Here is a tiny trained network, its code and every weight. The questions are about switching its units off for an input and a target symbol, where a switched-off unit gives its printed mean instead of its output.

import numpy as np


def w(rows, s, z=0):
    codes = np.array(rows[::2]) - 128.0
    scale = np.full(codes.shape[1], s)
    scale[-1] = z or s
    return codes * scale


def f(y):
    return np.maximum(y, 0)


def softmax(a):
    e = np.exp(a - a.max(-1, keepdims=True))
    return e / e.sum(-1, keepdims=True)


def log_softmax(a):
    a = a - a.max(-1, keepdims=True)
    return a - np.log(np.exp(a).sum(-1, keepdims=True))


def net(x, mask):
    ids = ['ΛΠΣΦΨΩαβγδεζηθμτ'.index(c) for c in x.split()]
    T = len(ids)
    res = E[ids] + P[:T]
    u = 0
    for l in range(3):
        q, k, v = (res @ M[l].T for M in (Q, K, V))
        z = softmax(np.where(np.tri(T) > 0, q @ k.T / 3**0.5, -1e9)) @ v
        res = res + np.where(mask[u], z, O[l][:, -1]) @ O[l][:, :-1]
        u += 1
        y = f(res @ A[l][:, :-1].T + A[l][:, -1])
        res = res + np.where(mask[u : u + 12], y, B[l][:, -1]) @ B[l][:, :-1]
        u += 12
    return log_softmax(res[-1] @ U[:, :-1].T + U[:, -1])


Q, K, V, O, A, B = {}, {}, {}, {}, {}, {}
E = w([
[154,155,165,154],'Λ',
[66,113,51,27],'Π',
[156,145,163,148],'Σ',
[107,200,72,37],'Φ',
[159,151,163,150],'Ψ',
[159,178,169,161],'Ω',
[160,147,160,142],'α',
[70,133,99,19],'β',
[207,155,119,169],'γ',
[151,128,174,120],'δ',
[159,130,166,125],'ε',
[140,119,181,104],'ζ',
[146,125,177,119],'η',
[123,75,100,215],'θ',
[167,232,11,86],'μ',
[95,48,194,79],'τ',
],0.011)
P = w([
[59,161,157,185],'0',
[119,146,211,130],'1',
[137,132,216,116],'2',
[150,114,202,109],'3',
[158,99,181,101],'4',
[156,82,162,110],'5',
[159,61,137,109],'6',
[158,44,124,112],'7',
[151,26,103,126],'8',
[150,25,82,142],'9',
[148,4,55,149],'10',
],0.0043)
Q[0] = w([
[202,71,70,198],'0.h1',
[180,77,75,208],'0.h1',
[103,203,2,42],'0.h1',
],0.0086)
K[0] = w([
[239,103,125,45],'0.h1',
[248,130,140,89],'0.h1',
[3,247,79,34],'0.h1',
],0.0068)
V[0] = w([
[44,136,74,191],'0.h1',
[60,153,35,3],'0.h1',
[188,246,56,60],'0.h1',
],0.0044)
O[0] = w([
[152,219,167,107,123],'0.h1',
[98,167,2,148,5],'0.h1',
[184,111,10,158,66],'0.h1',
],0.0048,0.0029)
A[0] = w([
[183,114,167,140,219],'0.n1',
[76,69,181,85,204],'0.n2',
[207,138,83,189,142],'0.n3',
[107,104,174,63,154],'0.n4',
[118,52,168,136,139],'0.n5',
[148,72,51,159,156],'0.n6',
[170,77,67,180,104],'0.n7',
[125,82,89,204,252],'0.n8',
[139,2,134,101,191],'0.n9',
[59,110,191,79,211],'0.n10',
[161,144,213,94,169],'0.n11',
[204,150,99,179,199],'0.n12',
],0.0068,0.0037)
B[0] = w([
[152,86,223,113,254],'0.n1',
[20,185,135,159,219],'0.n2',
[158,44,110,93,173],'0.n3',
[86,154,147,70,167],'0.n4',
[33,144,137,169,205],'0.n5',
[66,36,160,124,177],'0.n6',
[62,68,203,89,167],'0.n7',
[108,48,110,178,254],'0.n8',
[2,127,151,143,238],'0.n9',
[65,240,160,104,206],'0.n10',
[156,153,202,118,214],'0.n11',
[171,48,130,94,206],'0.n12',
],0.006,0.0047)
Q[1] = w([
[95,172,45,111],'1.h1',
[95,122,21,93],'1.h1',
[126,141,253,179],'1.h1',
],0.0047)
K[1] = w([
[85,220,154,80],'1.h1',
[171,253,62,98],'1.h1',
[79,14,90,87],'1.h1',
],0.0048)
V[1] = w([
[10,1,133,229],'1.h1',
[121,19,24,205],'1.h1',
[122,244,72,218],'1.h1',
],0.0058)
O[1] = w([
[201,40,247,68,249],'1.h1',
[92,3,251,103,130],'1.h1',
[134,37,16,203,84],'1.h1',
],0.0057,0.012)
A[1] = w([
[118,149,97,41,182],'1.n1',
[185,114,90,135,88],'1.n2',
[66,113,151,63,155],'1.n3',
[158,131,255,81,113],'1.n4',
[102,150,141,175,254],'1.n5',
[133,123,136,179,164],'1.n6',
[184,110,90,121,110],'1.n7',
[123,142,80,115,53],'1.n8',
[211,91,133,108,163],'1.n9',
[98,162,207,22,112],'1.n10',
[207,141,41,108,72],'1.n11',
[164,122,54,123,105],'1.n12',
],0.0092,0.0034)
B[1] = w([
[71,129,109,31,135],'1.n1',
[68,29,241,142,129],'1.n2',
[92,107,91,173,175],'1.n3',
[204,45,45,154,251],'1.n4',
[161,166,182,170,144],'1.n5',
[132,122,168,92,138],'1.n6',
[125,36,236,2,130],'1.n7',
[166,83,126,191,130],'1.n8',
[166,138,104,23,156],'1.n9',
[148,85,4,208,203],'1.n10',
[180,48,180,37,131],'1.n11',
[164,45,178,134,130],'1.n12',
],0.0068,0.025)
Q[2] = w([
[88,159,224,162],'2.h1',
[182,123,60,79],'2.h1',
[149,25,255,151],'2.h1',
],0.0075)
K[2] = w([
[200,222,118,171],'2.h1',
[92,112,198,111],'2.h1',
[187,2,99,129],'2.h1',
],0.0071)
V[2] = w([
[29,180,254,162],'2.h1',
[46,105,83,130],'2.h1',
[179,176,210,9],'2.h1',
],0.0071)
O[2] = w([
[102,2,101,199,3],'2.h1',
[16,149,38,198,128],'2.h1',
[194,67,115,6,35],'2.h1',
],0.0069,0.02)
A[2] = w([
[59,62,210,171,150],'2.n1',
[221,106,149,138,250],'2.n2',
[39,57,46,178,57],'2.n3',
[45,193,89,146,2],'2.n4',
[158,48,41,43,40],'2.n5',
[188,93,154,195,37],'2.n6',
[109,103,194,131,65],'2.n7',
[96,194,154,68,165],'2.n8',
[111,255,99,193,102],'2.n9',
[115,217,79,24,127],'2.n10',
[50,197,107,184,14],'2.n11',
[195,108,148,50,7],'2.n12',
],0.007,0.0045)
B[2] = w([
[170,119,13,143,172],'2.n1',
[68,106,198,129,253],'2.n2',
[175,142,184,34,189],'2.n3',
[149,1,148,97,147],'2.n4',
[33,222,141,183,166],'2.n5',
[85,57,167,151,206],'2.n6',
[174,197,11,138,137],'2.n7',
[59,136,214,147,142],'2.n8',
[229,196,22,103,164],'2.n9',
[1,103,105,215,149],'2.n10',
[172,59,114,77,152],'2.n11',
[180,64,20,110,160],'2.n12',
],0.007,0.013)
U = w([
[123,136,154,128,105],'Λ',
[117,83,103,94,54],'Π',
[128,123,129,127,55],'Σ',
[42,150,114,156,146],'Φ',
[126,141,152,125,119],'Ψ',
[134,161,245,109,220],'Ω',
[133,139,147,123,98],'α',
[125,114,73,101,112],'β',
[254,62,188,24,75],'γ',
[156,191,102,157,197],'δ',
[146,154,121,137,114],'ε',
[172,183,69,157,151],'ζ',
[155,171,92,157,122],'η',
[98,22,127,211,95],'θ',
[84,98,156,89,159],'μ',
[208,121,54,138,2],'τ',
],0.0066,0.0053)

Each question gives the input, a string of symbols that net reads in full, and the target symbol t.
The units are the heads (3 rows each of Q, K, V and O) and the neurons (one row each of A and B). Each row of codes is followed by its name. A weight is (code - 128) times the scale printed after its matrix; where a second scale follows, it is the last column's (O, A, B and U).
mask holds one flag per unit, layer by layer, with each layer's heads first. A switched-off unit (its flag False) gives its mean, the last column of its rows in O or B, instead of its output. The means were averaged over made-up inputs and are rounded, as every weight is.
A unit's drop is (log p(t) with every unit on - log p(t) with that unit switched off) / (log p(t) with every unit on - log p(t) with every unit switched off).
unit that matters most: the unit with the biggest drop
top k neurons: the k neurons with the biggest drops, biggest first
top k neurons in layer l: the k neurons of layer l with the biggest drops, biggest first
input γ γ Ω, target γ: top 3 neurons in layer 1	1.n10, 1.n3, 1.n4
input θ θ θ θ α, target θ: unit that matters most	1.n10
input Ω Λ Ω μ Ω θ α, target θ: top 3 neurons in layer 1	1.n4, 1.n10, 1.n6
input θ θ θ θ γ η, target θ: top 2 neurons in layer 1	1.n10, 1.n4
input θ γ θ α θ δ θ Ω Ω θ, target Ω: top 3 neurons	1.n4, 1.n10, 0.n11
input θ β α θ θ θ Ω θ Ψ, target θ: top 4 neurons	1.n10, 1.n4, 2.n6, 0.n11
input ε Λ τ, target τ: top 2 neurons	2.n9, 1.n10
input θ Φ β γ θ θ Ω θ η, target θ: top 4 neurons	1.n4, 1.n10, 0.n11, 2.n6
input θ θ θ ε ε, target θ: top 2 neurons in layer 2	2.n6, 2.n9
input β θ θ δ Ψ Φ, target Φ: top 3 neurons	1.n10, 1.n1, 2.n10
input θ θ θ Ω Ω θ Ω γ, target γ: top 2 neurons in layer 2	2.n12, 2.n10
input θ θ μ Ω ζ ε θ ε, target θ: top 3 neurons	1.n4, 1.n10, 0.n8
input θ θ ζ, target θ: top 2 neurons	1.n4, 1.n10
input Ψ δ θ μ, target μ: top neuron	2.n5
input δ Ω Ω θ θ θ δ γ, target γ: top 2 neurons in layer 1	1.n7, 1.n1
input δ γ θ θ θ α Σ θ Σ, target θ: top 2 neurons	1.n4, 1.n10
input Λ θ η θ Ω, target θ: top 3 neurons	1.n10, 1.n4, 2.n6
input Ω Ψ θ γ β θ, target γ: top 2 neurons in layer 0	0.n11, 0.n1
input ζ Λ θ Ω Ω γ Ω, target γ: top 3 neurons in layer 1	1.n3, 1.n10, 1.n5
input θ μ δ θ β, target β: unit that matters most	1.h1
input Φ Ω μ γ Λ Ω δ Ω θ γ Φ, target Φ: top 2 neurons	1.n10, 1.n4
input α θ Ω α γ Ψ Φ γ θ ε τ, target τ: top 2 neurons	1.n10, 2.n9
input γ θ γ γ Ω δ θ θ Ω θ, target Ω: top 2 neurons in layer 0	0.n11, 0.n1
input γ θ Λ, target θ: top 2 neurons in layer 1	1.n4, 1.n10
input θ Ψ Ψ, target θ: top 4 neurons in layer 1	1.n10, 1.n4, 1.n6, 1.n9
input μ θ θ θ η θ δ, target θ: top 2 neurons	1.n4, 1.n10
input θ Ψ θ Φ δ Λ Ω γ θ δ, target θ: unit that matters most	1.h1
